Here is a tiny trained network, its code and every weight. The questions are about switching its units off for an input and a class, where a switched-off unit gives its printed mean instead of its output.

import numpy as np


def w(rows, s, z=0):
    codes = np.array(rows[::2]) - 128.0
    scale = np.full(codes.shape[1], s)
    scale[-1] = z or s
    return codes * scale


def f(y):
    return y / 2 * (1 + np.tanh(0.7978845608 * (y + 0.044715 * y**3)))


def log_softmax(a):
    a = a - a.max(-1, keepdims=True)
    return a - np.log(np.exp(a).sum(-1, keepdims=True))


def net(x, mask):
    res = np.array(x, float).reshape(1, 3) / 4 @ E
    y = f(res @ A[0][:, :-1].T + A[0][:, -1])
    res = res + np.where(mask, y, B[0][:, -1]) @ B[0][:, :-1]
    return log_softmax(res[-1] @ U[:, :-1].T + U[:, -1])


A, B = {}, {}
E = w([
[32,11,11,175,217,178,60],'x0',
[127,158,60,36,44,180,30],'x1',
[25,86,150,142,2,173,157],'x2',
],0.0097)
A[0] = w([
[98,244,168,152,87,134,189,177],'neuron 0',
[92,39,148,178,135,152,83,255],'neuron 1',
[27,111,116,57,42,255,206,206],'neuron 2',
[48,146,137,95,72,158,121,218],'neuron 3',
[82,126,228,35,82,98,184,219],'neuron 4',
[174,193,85,82,184,118,71,248],'neuron 5',
[135,130,105,41,158,69,40,162],'neuron 6',
[165,191,218,122,160,122,182,209],'neuron 7',
[102,80,163,230,184,63,157,243],'neuron 8',
[100,63,78,185,141,145,59,239],'neuron 9',
[145,107,136,107,193,198,26,196],'neuron 10',
[173,99,89,132,246,156,136,229],'neuron 11',
],0.0094,0.0028)
B[0] = w([
[145,82,150,175,70,163,95,200],'neuron 0',
[76,146,149,147,138,151,178,220],'neuron 1',
[102,121,201,102,163,182,34,253],'neuron 2',
[109,135,196,47,140,159,93,199],'neuron 3',
[139,106,130,100,96,203,142,206],'neuron 4',
[245,183,67,50,103,75,145,201],'neuron 5',
[132,188,113,89,77,150,116,181],'neuron 6',
[169,36,126,145,44,74,155,213],'neuron 7',
[108,52,154,146,197,83,165,234],'neuron 8',
[110,142,100,99,173,171,120,241],'neuron 9',
[151,172,51,166,114,140,175,199],'neuron 10',
[145,86,67,84,160,108,207,221],'neuron 11',
],0.011,0.014)
U = w([
[171,89,209,254,74,215,173,229],'0',
[131,154,52,120,172,195,174,124],'1',
[132,198,153,175,117,163,110,3],'2',
[224,192,96,67,67,69,107,206],'3',
[53,93,86,226,159,151,109,33],'4',
[111,226,92,143,108,225,75,119],'5',
[19,117,242,81,131,242,52,215],'6',
[69,96,199,182,205,22,136,138],'7',
],0.0093,0.0026)

Each question gives the input, the list of numbers given to net, and the class t.
The units are the neurons (one row each of A and B). Each row of codes is followed by its name. A weight is (code - 128) times the scale printed after its matrix; where a second scale follows, it is the last column's (A, B and U).
mask holds one flag per neuron, in row order. A switched-off neuron (its flag False) gives its mean, the last column of its row in B, instead of its output. The means were averaged over made-up inputs and are rounded, as every weight is.
A unit's drop is (log p(t) with every unit on - log p(t) with that unit switched off) / (log p(t) with every unit on - log p(t) with every unit switched off).
The circuit of an input: a set's keep is (log p(t) with only the set's units on - log p(t) with every unit switched off) / (log p(t) with every unit on - log p(t) with every unit switched off). Starting from all 12 units, units are removed one at a time, each time the one whose removal leaves the highest keep (on an exact tie, the one counted first), for as long as the keep stays at least 0.8.
circuit, biggest first: the units of the circuit, biggest drop first
top k neurons: the k neurons with the biggest drops, biggest first
drop when u is switched off: that unit's drop, to one decimal
input [4,5,-5], class 3: circuit, biggest first => neuron 5
input [2,4,-1], class 5: top 4 neurons => neuron 7; neuron 8; neuron 11; neuron 6
input [5,-2,2], class 4: circuit, biggest first => neuron 3; neuron 4
input [4,-4,-1], class 7: top 2 neurons => neuron 8; neuron 4
input [-8,-6,-7], class 0: top 2 neurons => neuron 0; neuron 7
input [-7,1,-1], class 0: top 2 neurons => neuron 0; neuron 4
input [5,7,1], class 5: top 3 neurons => neuron 10; neuron 8; neuron 6
input [-7,-7,-8], class 0: top 4 neurons => neuron 0; neuron 7; neuron 8; neuron 6
input [-1,7,0], class 5: top 3 neurons => neuron 7; neuron 11; neuron 8
input [-4,-5,8], class 6: top 3 neurons => neuron 2; neuron 3; neuron 10
input [7,0,1], class 1: top 3 neurons => neuron 9; neuron 10; neuron 11
input [1,-8,4], class 7: drop when neuron 8 is switched off => 0.7
input [1,-7,5], class 7: drop when neuron 8 is switched off => 0.9
input [2,2,-8], class 3: drop when neuron 5 is switched off => 0.4
